Below is a small trained network, with its code and all its weights. Each question gives an input and a target symbol and asks what happens when units are switched off, that is, made to give their printed mean instead of their output.

import numpy as np


def w(rows, s, z=0):
    codes = np.array(rows[::2]) - 128.0
    scale = np.full(codes.shape[1], s)
    scale[-1] = z or s
    return codes * scale


def norm(h):
    return h / np.sqrt((h * h).mean(-1, keepdims=True) + 1e-5)


def f(y):
    return np.maximum(y, 0)


def softmax(a):
    e = np.exp(a - a.max(-1, keepdims=True))
    return e / e.sum(-1, keepdims=True)


def log_softmax(a):
    a = a - a.max(-1, keepdims=True)
    return a - np.log(np.exp(a).sum(-1, keepdims=True))


def net(x, mask):
    ids = ['ΓΘΛΣΦΩαβδηξτ'.index(c) for c in x.split()]
    T = len(ids)
    res = E[ids] + P[:T]
    u = 0
    for l in range(2):
        r = norm(res)
        for j in range(2):
            rows = slice(4 * j, 4 * j + 4)
            q, k, v = (r @ M[l][rows].T for M in (Q, K, V))
            z = softmax(np.where(np.tri(T) > 0, q @ k.T / 4**0.5, -1e9)) @ v
            o = O[l][rows]
            res = res + np.where(mask[u + j], z, o[:, -1]) @ o[:, :-1]
        u += 2
        y = f(norm(res) @ A[l][:, :-1].T + A[l][:, -1])
        res = res + np.where(mask[u : u + 12], y, B[l][:, -1]) @ B[l][:, :-1]
        u += 12
    return log_softmax(norm(res)[-1] @ U[:, :-1].T + U[:, -1])


Q, K, V, O, A, B = {}, {}, {}, {}, {}, {}
E = w([
[80,141,121],'Γ',
[108,150,138],'Θ',
[96,133,148],'Λ',
[255,111,64],'Σ',
[116,155,137],'Φ',
[114,169,113],'Ω',
[121,165,125],'α',
[49,41,90],'β',
[120,144,152],'δ',
[121,182,96],'η',
[86,154,106],'ξ',
[85,133,134],'τ',
],0.0095)
P = w([
[139,222,237],'0',
[4,100,74],'1',
[171,186,199],'2',
[7,106,75],'3',
[180,162,178],'4',
[6,110,78],'5',
[186,143,162],'6',
[5,115,80],'7',
[188,128,150],'8',
[4,121,89],'9',
[191,101,140],'10',
[1,130,108],'11',
],0.007)
Q[0] = w([
[89,237,97],'L0H1',
[213,107,158],'L0H1',
[229,42,213],'L0H1',
[178,114,110],'L0H1',
[158,201,177],'L0H2',
[82,163,101],'L0H2',
[127,89,158],'L0H2',
[255,62,136],'L0H2',
],0.0081)
K[0] = w([
[119,255,72],'L0H1',
[46,119,192],'L0H1',
[58,61,176],'L0H1',
[75,95,105],'L0H1',
[88,91,122],'L0H2',
[145,56,178],'L0H2',
[145,177,94],'L0H2',
[106,230,101],'L0H2',
],0.0093)
V[0] = w([
[143,65,202],'L0H1',
[49,44,206],'L0H1',
[217,167,85],'L0H1',
[140,69,207],'L0H1',
[140,193,13],'L0H2',
[194,85,188],'L0H2',
[252,120,188],'L0H2',
[127,130,121],'L0H2',
],0.0024)
O[0] = w([
[142,127,82,45],'L0H1',
[228,73,64,18],'L0H1',
[45,125,156,169],'L0H1',
[142,118,85,56],'L0H1',
[111,135,187,177],'L0H2',
[160,28,69,18],'L0H2',
[251,124,64,4],'L0H2',
[125,128,130,130],'L0H2',
],0.0027,0.0012)
A[0] = w([
[178,191,70,83],'L0N1',
[58,174,138,8],'L0N2',
[116,50,70,6],'L0N3',
[210,194,43,98],'L0N4',
[5,42,72,176],'L0N5',
[109,210,183,107],'L0N6',
[71,97,7,4],'L0N7',
[79,184,96,58],'L0N8',
[107,59,99,4],'L0N9',
[252,169,255,218],'L0N10',
[120,142,139,39],'L0N11',
[151,31,183,80],'L0N12',
],0.0084,0.0033)
B[0] = w([
[103,207,109,154],'L0N1',
[98,67,108,180],'L0N2',
[59,151,98,133],'L0N3',
[42,142,137,162],'L0N4',
[215,202,63,247],'L0N5',
[86,112,164,218],'L0N6',
[171,88,230,175],'L0N7',
[116,85,126,183],'L0N8',
[109,216,110,131],'L0N9',
[209,121,242,255],'L0N10',
[133,114,112,128],'L0N11',
[88,1,128,133],'L0N12',
],0.0072)
Q[1] = w([
[121,227,105],'L1H1',
[86,201,12],'L1H1',
[157,55,118],'L1H1',
[118,65,101],'L1H1',
[207,3,87],'L1H2',
[144,91,53],'L1H2',
[201,101,165],'L1H2',
[106,207,63],'L1H2',
],0.012)
K[1] = w([
[164,63,128],'L1H1',
[140,3,123],'L1H1',
[45,158,107],'L1H1',
[90,115,93],'L1H1',
[170,58,76],'L1H2',
[109,133,73],'L1H2',
[206,141,117],'L1H2',
[92,198,133],'L1H2',
],0.014)
V[1] = w([
[95,236,123],'L1H1',
[61,83,133],'L1H1',
[255,136,161],'L1H1',
[196,129,117],'L1H1',
[49,134,20],'L1H2',
[200,194,140],'L1H2',
[207,90,54],'L1H2',
[128,121,95],'L1H2',
],0.0065)
O[1] = w([
[1,104,58,193],'L1H1',
[134,178,140,63],'L1H1',
[134,43,109,254],'L1H1',
[155,112,114,147],'L1H1',
[189,129,239,23],'L1H2',
[71,176,70,228],'L1H2',
[77,126,214,40],'L1H2',
[148,171,230,92],'L1H2',
],0.0051,0.0035)
A[1] = w([
[191,107,75,9],'L1N1',
[237,192,117,107],'L1N2',
[48,125,133,79],'L1N3',
[196,104,146,69],'L1N4',
[149,114,210,147],'L1N5',
[154,139,71,3],'L1N6',
[80,213,123,86],'L1N7',
[81,154,88,118],'L1N8',
[130,141,63,103],'L1N9',
[183,187,93,39],'L1N10',
[254,109,83,71],'L1N11',
[111,181,161,142],'L1N12',
],0.0096,0.0056)
B[1] = w([
[74,164,103,138],'L1N1',
[174,174,85,189],'L1N2',
[161,147,180,165],'L1N3',
[109,143,191,143],'L1N4',
[126,101,55,253],'L1N5',
[86,112,182,144],'L1N6',
[134,70,121,235],'L1N7',
[165,152,180,253],'L1N8',
[84,100,174,247],'L1N9',
[189,149,211,158],'L1N10',
[147,2,25,166],'L1N11',
[126,146,90,230],'L1N12',
],0.0082,0.0037)
U = w([
[64,126,168,134],'Γ',
[172,103,149,152],'Θ',
[166,50,171,73],'Λ',
[204,100,84,160],'Σ',
[179,145,160,147],'Φ',
[91,165,36,116],'Ω',
[195,226,114,156],'α',
[170,69,85,87],'β',
[193,125,153,168],'δ',
[121,255,170,12],'η',
[107,119,187,150],'ξ',
[116,23,105,3],'τ',
],0.02,0.0055)

Each question gives the input, a string of symbols that net reads in full, and the target symbol t.
The units are the heads (4 rows each of Q, K, V and O) and the neurons (one row each of A and B). Each row of codes is followed by its name. A weight is (code - 128) times the scale printed after its matrix; where a second scale follows, it is the last column's (O, A, B and U).
mask holds one flag per unit, layer by layer, with each layer's heads first. A switched-off unit (its flag False) gives its mean, the last column of its rows in O or B, instead of its output. The means were averaged over made-up inputs and are rounded, as every weight is.
A unit's drop is (log p(t) with every unit on - log p(t) with that unit switched off) / (log p(t) with every unit on - log p(t) with every unit switched off).
The circuit of an input: a set's keep is (log p(t) with only the set's units on - log p(t) with every unit switched off) / (log p(t) with every unit on - log p(t) with every unit switched off). Starting from the 12 units with the biggest drops (on a tie, the unit counted first), units are removed one at a time, each time the one whose removal leaves the highest keep (on an exact tie, the one counted first), for as long as the keep stays at least 0.8.
units of the circuit, in order: the units of the circuit, biggest drop first
top k neurons: the k neurons with the biggest drops, biggest first
heads that matter: for each layer, one digit per head in row order, 1 if its drop is at least 0.15 and else 0, layers parted by /
input β Ω α Φ η Λ, target Ω: units of the circuit, in order -> L0N5
input τ ξ α Λ ξ Λ ξ Ω, target η: units of the circuit, in order -> L1N5; L1N8; L1N11
input τ Ω α Γ Ω Ω τ, target τ: units of the circuit, in order -> L0N5; L1H2
input α Ω Λ δ, target Σ: top 2 neurons -> L1N11; L0N5
input Ω β η, target η: top 3 neurons -> L0N7; L0N5; L1N9
input δ Ω α τ, target ξ: top 3 neurons -> L1N9; L0N10; L0N5
input η Θ τ δ α Ω Σ Γ Γ η, target α: top 3 neurons -> L0N10; L0N1; L0N4
input τ α ξ Ω Ω Ω ξ Ω, target η: heads that matter -> 00 / 11
input Λ Ω τ Φ α α, target ξ: heads that matter -> 10 / 11
input Ω η η Ω η η Ω Ω, target Γ: heads that matter -> 11 / 01
input α τ Φ η α Ω, target ξ: top 2 neurons -> L0N5; L0N10
input Ω α Ω Γ Ω α, target Γ: top 2 neurons -> L0N10; L0N5
input Ω Ω Ω Ω Ω Σ α Λ α α Γ η, target α: top 2 neurons -> L0N12; L0N10
input Ω Φ Ω Θ α η Λ α, target Σ: heads that matter -> 01 / 11
input Ω β Ω Σ, target Γ: heads that matter -> 00 / 01
input α η Ω η δ α Ω β, target Γ: heads that matter -> 00 / 01
input Ω β Ω Σ Ω Ω Λ α Ω Ω, target Γ: top 3 neurons -> L0N2; L0N10; L0N5
input η Ω β Ω Γ Ω α Λ Ω β Ω, target Ω: top 3 neurons -> L0N5; L0N10; L0N4
input Λ Ω Γ Γ, target α: top 4 neurons -> L0N10; L0N5; L0N6; L1N2
input Ω Λ ξ δ Σ Ω Ω ξ, target Γ: heads that matter -> 11 / 01
input Λ Φ α Φ, target ξ: top 3 neurons -> L0N5; L1N9; L0N2
input Ω Ω Γ τ δ Λ δ Ω α β Ω Σ, target Γ: top 2 neurons -> L0N5; L0N4
input Λ Γ Ω Ω α Ω τ τ α Ω, target ξ: top 4 neurons -> L0N10; L0N2; L0N8; L1N5
input Θ η Λ Ω α Ω Λ Ω Ω η Γ, target Γ: heads that matter -> 00 / 10
input Ω Ω Ω, target Ω: heads that matter -> 00 / 01
input Γ α Φ α Ω α Θ Θ η η Σ Ω, target τ: heads that matter -> 01 / 11
